The symbols move the nodes like this.
j: Z740->Z594, Z946->Z730, Z769->Z790, Z951->Z704, Z801->Z408, Z745->Z951, Z975->Z153, Z111->Z95, Z512->Z385, Z420->Z551, Z546->Z56, Z551->Z440, Z56->Z32, Z425->Z493, Z689->Z969, Z379->Z536, Z623->Z679, Z114->Z640, Z99->Z740, Z428->Z114, Z750->Z765, Z969->Z111, Z544->Z946, Z730->Z750, Z845->Z64, Z64->Z428, Z385->Z545, Z95->Z235, Z248->Z138, Z437->Z99, Z289->Z512, Z545->Z291, Z594->Z280, Z953->Z745, Z959->Z379, Z694->Z248, Z513->Z953, Z679->Z14, Z408->Z959, Z701->Z694, Z663->Z333, Z32->Z550, Z550->Z695, Z872->Z701, Z350->Z769, Z153->Z350, Z440->Z425, Z333->Z623
r: Z740->Z111, Z946->Z99, Z769->Z951, Z951->Z679, Z801->Z975, Z745->Z623, Z975->Z513, Z512->Z56, Z420->Z872, Z546->Z845, Z551->Z701, Z56->Z64, Z280->Z235, Z425->Z248, Z379->Z769, Z623->Z440, Z114->Z750, Z99->Z969, Z428->Z730, Z765->Z280, Z750->Z594, Z544->Z437, Z730->Z740, Z845->Z544, Z64->Z946, Z385->Z32, Z437->Z689, Z289->Z546, Z545->Z550, Z704->Z14, Z291->Z695, Z695->Z640, Z640->Z765, Z594->Z95, Z536->Z790, Z953->Z333, Z959->Z350, Z513->Z663, Z679->Z425, Z408->Z153, Z663->Z420, Z14->Z493, Z32->Z428, Z550->Z114, Z493->Z138, Z790->Z704, Z350->Z745, Z153->Z953, Z440->Z694, Z333->Z551
e: Z740->Z99, Z946->Z544, Z769->Z350, Z951->Z745, Z745->Z953, Z235->Z95, Z111->Z969, Z512->Z289, Z551->Z420, Z56->Z546, Z280->Z594, Z425->Z440, Z379->Z959, Z623->Z333, Z114->Z428, Z99->Z437, Z428->Z64, Z765->Z750, Z750->Z730, Z969->Z689, Z730->Z946, Z64->Z845, Z385->Z512, Z95->Z111, Z248->Z694, Z545->Z385, Z704->Z951, Z291->Z545, Z695->Z550, Z640->Z114, Z594->Z740, Z536->Z379, Z953->Z513, Z959->Z408, Z694->Z701, Z679->Z623, Z408->Z801, Z701->Z872, Z14->Z679, Z32->Z56, Z550->Z32, Z493->Z425, Z790->Z769, Z350->Z153, Z153->Z975, Z440->Z551, Z138->Z248, Z333->Z663
f: Z740->Z730, Z946->Z64, Z769->Z379, Z951->Z769, Z745->Z350, Z975->Z801, Z235->Z280, Z111->Z740, Z420->Z663, Z546->Z289, Z551->Z333, Z56->Z512, Z280->Z765, Z425->Z679, Z689->Z437, Z623->Z745, Z114->Z550, Z99->Z946, Z428->Z32, Z765->Z640, Z750->Z114, Z969->Z99, Z544->Z845, Z730->Z428, Z845->Z546, Z64->Z56, Z95->Z594, Z248->Z425, Z437->Z544, Z704->Z790, Z695->Z291, Z640->Z695, Z594->Z750, Z953->Z153, Z694->Z440, Z513->Z975, Z679->Z951, Z701->Z551, Z663->Z513, Z14->Z704, Z32->Z385, Z550->Z545, Z493->Z14, Z790->Z536, Z872->Z420, Z350->Z959, Z153->Z408, Z440->Z623, Z138->Z493, Z333->Z953
s: Z740->Z440, Z946->Z333, Z769->Z550, Z951->Z114, Z801->Z289, Z745->Z428, Z975->Z546, Z235->Z138, Z111->Z694, Z512->Z408, Z420->Z437, Z546->Z975, Z551->Z99, Z56->Z153, Z280->Z493, Z425->Z594, Z689->Z872, Z379->Z545, Z623->Z730, Z114->Z951, Z99->Z551, Z428->Z745, Z765->Z14, Z750->Z679, Z969->Z701, Z544->Z663, Z730->Z623, Z845->Z513, Z64->Z953, Z385->Z959, Z95->Z248, Z248->Z95, Z437->Z420, Z289->Z801, Z545->Z379, Z704->Z640, Z291->Z536, Z695->Z790, Z640->Z704, Z594->Z425, Z536->Z291, Z953->Z64, Z959->Z385, Z694->Z111, Z513->Z845, Z679->Z750, Z408->Z512, Z701->Z969, Z663->Z544, Z14->Z765, Z32->Z350, Z550->Z769, Z493->Z280, Z790->Z695, Z872->Z689, Z350->Z32, Z153->Z56, Z440->Z740, Z138->Z235, Z333->Z946

In the rows, zero is written as 67.

The rows follow the links: the fewer symbols apart two nodes are, the more alike their rows tend to be.

Each row is also shifted at random along 7 hidden directions that mean nothing.

Name the node of each row.
[  68   60   56   61   70   62   59   76   67   66   65   72   76   79   76   55   69   57   70   64   73   85   66   72   66   71   69   67   79   48   71   76   65   61   66   72   74   60   76   57   63   70   72   65   60   64   67   52   65   74   71   79   69   60   71]: Z694
[  70   64   80   81   55   70   59   99   49   84   89   72   87   66   65   63   67   69   84   58   80   87   80   73   98   70   75   72   46   63   59   58   89   59   65   60   80   74   57   67   70   71   62   57   74   68   56   84   45   81   49   92   53   67   55]: Z513
[  69   59   83   78   66   65   70   50   76   51   73   54   71   73   63   75   80   50   54   84   75   58   81   53   60   80   66   75   74   80   41   65   40   72   55   81   62   67   72   69   46   75   70   81   70   48   50   64   79   59   76   65   68   69   91]: Z975
[  88   61   64   61   67   52   66   49   74   64   49   58   66   70   55   81   69   69   45   89   57   61   72   75   46   77   61   70   72   81   56   62   57   75   59   57   59   69   78   51   50   78   69   67   62   63   63   52   73   68   81   66   67   64   79]: Z379
[  55   63   85   81   60   80   73   44   77   60   72   52   66   60   66   72   78   60   53   69   77   54   79   49   56   67   56   80   70   85   53   70   58   66   71   81   56   69   55   66   62   71   70   68   73   56   65   86   77   47   70   57   62   63   83]: Z845
[  97   58   88   82   74   89   76   55   61   77   81   50   84   57   51   63   77   66   67   48   84   58   83   63   69   61   80   74   61   86   60   56   76   66   74   63   56   68   60   41   61   70   61   61   84   64   57   92   59   59   64   85   43   63   84]: Z289
[  17   64   75   70   78   84   75   41   90   65   38   65   63   47   69   68   62   74   48   46   78   50   74   67   39   65   47   75   80   76   69   74   55   63   65   65   60   74   59   46   72   70   66   65   45   75   72   69   86   46   69   41   83   58   76]: Z428
[  61   64   69   62   56   55   56   69   73   62   61   77   67   82   70   73   73   62   66   96   59   78   68   66   72   75   62   68   70   59   57   76   46   65   59   76   74   69   68   74   40   68   77   80   60   60   64   57   63   77   73   70   81   64   85]: Z623
[  96   64   59   54   62   62   60   63   62   72   65   71   71   78   61   68   70   72   69   84   53   76   58   82   60   62   77   65   65   63   79   71   69   63   70   65   67   67   70   47   46   67   78   74   73   68   72   57   52   76   79   87   59   55   85]: Z138
[  32   68   70   72   57   78   70   64   68   70   69   66   69   71   76   57   71   63   63   67   77   72   71   57   66   63   59   71   71   66   67   80   69   59   75   80   60   69   58   67   68   66   68   60   62   57   73   83   57   58   59   65   64   57   67]: Z437
[  54   76   62   58   79   79   72   59   68   60   87   70   54   55   71   70   63   78   79   49   65   57   57   65   61   48   77   72   67   76   83   62   73   73   79   66   70   66   64   63   66   57   82   85   90   69   72   71   79   60   78   67   62   71   86]: Z765
[  78   70   78   77   54   55   69   73   79   52   56   69   67   73   66   71   80   52   66   66   58   72   70   59   64   88   53   75   61   51   47   67   58   61   53   84   72   79   60   97  108   71   67   64   68   76   67   75   75   60   70   50   83   63   60]: Z333
[  87   59   78   80   74   68   70   58   72   62   63   56   82   70   60   69   75   52   54   64   82   69   82   66   63   86   68   72   78   70   50   65   55   71   56   72   66   67   75   55   70   78   59   68   63   61   52   62   79   61   69   69   73   70   77]: Z801
[  45   70   60   63   76   55   70   67   67   52   74   64   60   70   58   81   66   67   69   73   51   64   58   74   61   75   79   67   63   67   65   52   65   82   61   56   72   68   80   78   83   68   70   74   82   76   62   51   85   73   82   64   69   76   60]: Z536
[  35   66   75   70   72   61   67   70   77   54   51   76   69   70   60   77   68   67   66   55   59   74   73   75   65   80   66   73   61   58   56   58   53   62   49   64   79   80   66   74   85   75   68   69   62   82   59   59   82   69   74   60   84   67   71]: Z745
[  43   69   81   79   67   83   73   52   74   82   42   71   69   62   66   65   72   74   62   80   70   57   76   66   66   63   67   57   71   75   72   80   56   58   72   72   57   73   52   52   39   62   60   65   49   63   63   79   54   59   61   69   72   56   88]: Z64
[  76   69   69   67   83   62   67   62   70   66   47   75   67   68   54   77   70   72   69   71   50   68   69   87   66   81   81   55   69   62   68   54   54   68   56   58   70   76   73   59   63   67   64   77   64   78   57   52   70   78   79   74   80   67   83]: Z769
[  31   68   51   56   84   70   70   60   75   58   59   67   57   66   78   58   63   67   65   54   74   67   57   63   55   60   64   60   94   55   87   80   64   71   75   68   67   58   76   61   75   58   74   71   64   66   81   49   82   58   70   57   77   65   71]: Z95
[  95   67   54   65   88   65   69   61   81   55   45   75   66   73   66   66   72   69   66   50   55   76   64   81   49   68   74   64   83   49   81   69   56   61   63   68   73   74   67   48   80   63   79   79   67   85   68   51   78   61   84   64   86   54   96]: Z493
[  64   77   67   70   71   81   76   63   70   65   72   66   61   62   70   55   74   64   81   53   65   66   57   57   64   56   73   63   70   59   86   75   76   62   82   80   65   69   55   75   89   54   73   70   81   74   78   80   62   55   69   64   64   59   79]: Z740
[  40   53   71   70   71   71   53   80   57   64   90   66   86   73   75   58   68   55   75   45   95   84   81   65   74   67   70   81   73   55   55   64   71   60   64   71   78   67   68   52   64   73   76   68   72   60   62   72   68   72   64   82   59   64   75]: Z420
[  37   68   70   68   58   48   62   71   69   69   46   68   71   74   60   83   63   67   52   89   53   72   70   77   65   81   59   68   60   69   48   61   56   70   50   63   68   74   74   75   71   80   58   59   49   72   59   58   67   77   69   60   78   67   52]: Z350
[  93   73   73   68   85   81   67   85   52   80  108   68   70   46   69   67   53   79   86   34   95   56   71   62   92   55   80   64   60   87   72   54   87   78   75   51   74   57   73   75   73   60   57   69   76   64   63   78   78   68   50   68   55   97   38]: Z32
[  70   70   57   50   71   56   55   90   57   72   80   83   60   67   74   76   56   76   83   80   66   72   63   79   86   62   76   62   58   67   70   60   67   75   62   53   78   58   80   79   51   66   72   77   63   69   65   52   74   88   65   73   73   84   50]: Z704

Start here and follow the symbols in turn, left to right. Where do you end up?
Answer with the node's name.
[  54   75   63   66   77   66   81   69   66   64   71   62   59   58   62   73   59   71   66   63   61   55   56   66   68   64   74   59   67   75   73   59   76   84   74   56   65   63   75   76   83   61   58   67   75   74   69   63   77   66   66   57   67   83   50]
e j e r s => Z350
[  70   73   66   60   68   70   69   55   75   71   63   68   52   52   75   75   55   76   59   74   68   49   63   60   57   56   54   68   68   82   73   72   60   73   73   64   59   60   63   73   59   68   67   70   58   64   75   67   80   63   63   46   72   69   59]
j s f s => Z695
[ 100   76   61   62   62   73   76   57   70   66   65   67   55   62   66   68   70   74   68   74   50   58   53   68   54   55   67   67   63   67   83   72   74   66   78   72   62   70   59   66   73   61   78   71   78   72   78   73   63   61   77   62   61   61   78]
f e j e f => Z114
[  88   62   88   84   53   67   67   60   77   71   36   69   82   69   57   70   78   68   54   70   57   74   83   79   61   83   60   72   57   62   57   64   62   50   59   68   70   83   54   55   73   80   64   55   54   79   56   80   53   67   70   72   73   50   85]
r f f => Z153
[  63   70   69   73   76   82   73   77   68   63   82   68   69   59   78   52   66   62   84   37   86   69   67   55   73   65   66   68   78   57   74   75   79   61   77   78   71   66   63   80   96   60   67   64   74   69   76   80   73   55   56   60   72   68   59]
f r r e f => Z437
[  64   69   73   74   52   74   71   62   75   70   66   68   62   58   79   66   67   65   60   73   71   60   66   52   67   62   53   72   63   74   65   81   67   62   73   78   60   71   53   82   74   67   65   61   62   58   77   85   62   58   60   51   68   63   57]
f e f j => Z56
[  54   74   59   61   84   74   69   67   75   69   65   74   53   56   72   76   57   78   72   53   67   58   60   72   64   58   65   66   77   72   78   68   68   74   70   59   74   64   71   68   72   61   64   73   58   76   72   57   84   67   65   53   81   75   61]
f f s r f => Z536
[  78   76   76   82   81   71   82   59   67   73   69   57   70   67   56   65   79   62   69   81   67   49   73   56   74   65   80   51   71   78   67   68   60   77   70   68   54   67   67   77   64   61   55   70   73   57   61   73   67   61   63   66   63   82   68]
s r r j e => Z953
[  29   71   66   64   79   89   69   68   62   72   88   72   64   53   79   63   61   76   82   42   84   63   67   56   75   48   71   68   67   72   77   68   77   64   78   68   70   67   59   61   62   56   76   78   73   68   73   78   71   64   60   66   62   70   76]
f f r e f => Z56
[ 118   74   63   65   84   61   62   76   71   53   74   82   59   75   71   70   73   62   86   66   62   73   63   66   81   72   74   61   74   49   68   64   48   71   60   73   78   73   77   87   69   57   75   92   72   67   60   49   87   77   77   63   90   77   78]
f f e j => Z769
[  68   63   56   50   72   56   55   62   68   67   66   71   55   73   70   84   60   74   60   99   61   61   64   71   64   66   70   63   74   80   62   66   49   82   58   57   66   60   81   62   25   71   72   83   58   52   62   45   79   82   76   67   75   78   70]
e r r => Z679
[  32   69   82   77   68   81   78   61   58   79   83   60   71   61   57   69   76   74   74   80   65   57   74   61   75   61   81   62   55   89   69   57   72   68   76   62   58   70   62   60   44   61   65   71   81   59   60   88   55   65   63   82   48   68   80]
j s e f => Z408
[  85   69   70   63   66   63   60   77   61   62   87   71   65   64   58   79   58   78   81   57   61   71   65   79   79   71   77   77   46   70   60   46   78   69   63   57   77   79   72   74   77   69   78   75   87   81   58   67   74   78   77   74   62   70   69]
s j f f => Z291
[  40   65   71   72   77   77   62   79   58   59   85   73   77   82   68   58   82   58   86   54   74   87   71   72   84   71   85   68   68   48   69   60   70   58   67   78   76   72   66   57   66   60   81   80   85   68   60   67   62   70   73   91   64   60   97]
s f f s e => Z513
[  69   63   48   56   63   50   59   76   74   61   55   70   65   78   71   66   59   61   59   65   64   83   62   77   55   74   57   68   79   51   67   74   66   67   63   70   75   63   78   66   78   75   71   61   58   71   78   52   71   71   70   65   76   62   57]
e j e s => Z111
[  69   70   57   57   72   76   69   60   73   74   58   74   61   62   77   61   62   75   67   73   64   64   58   64   63   53   65   59   79   64   88   82   64   64   80   70   63   63   65   60   54   57   71   73   59   64   78   61   64   63   68   60   72   58   76]
f f r e => Z730
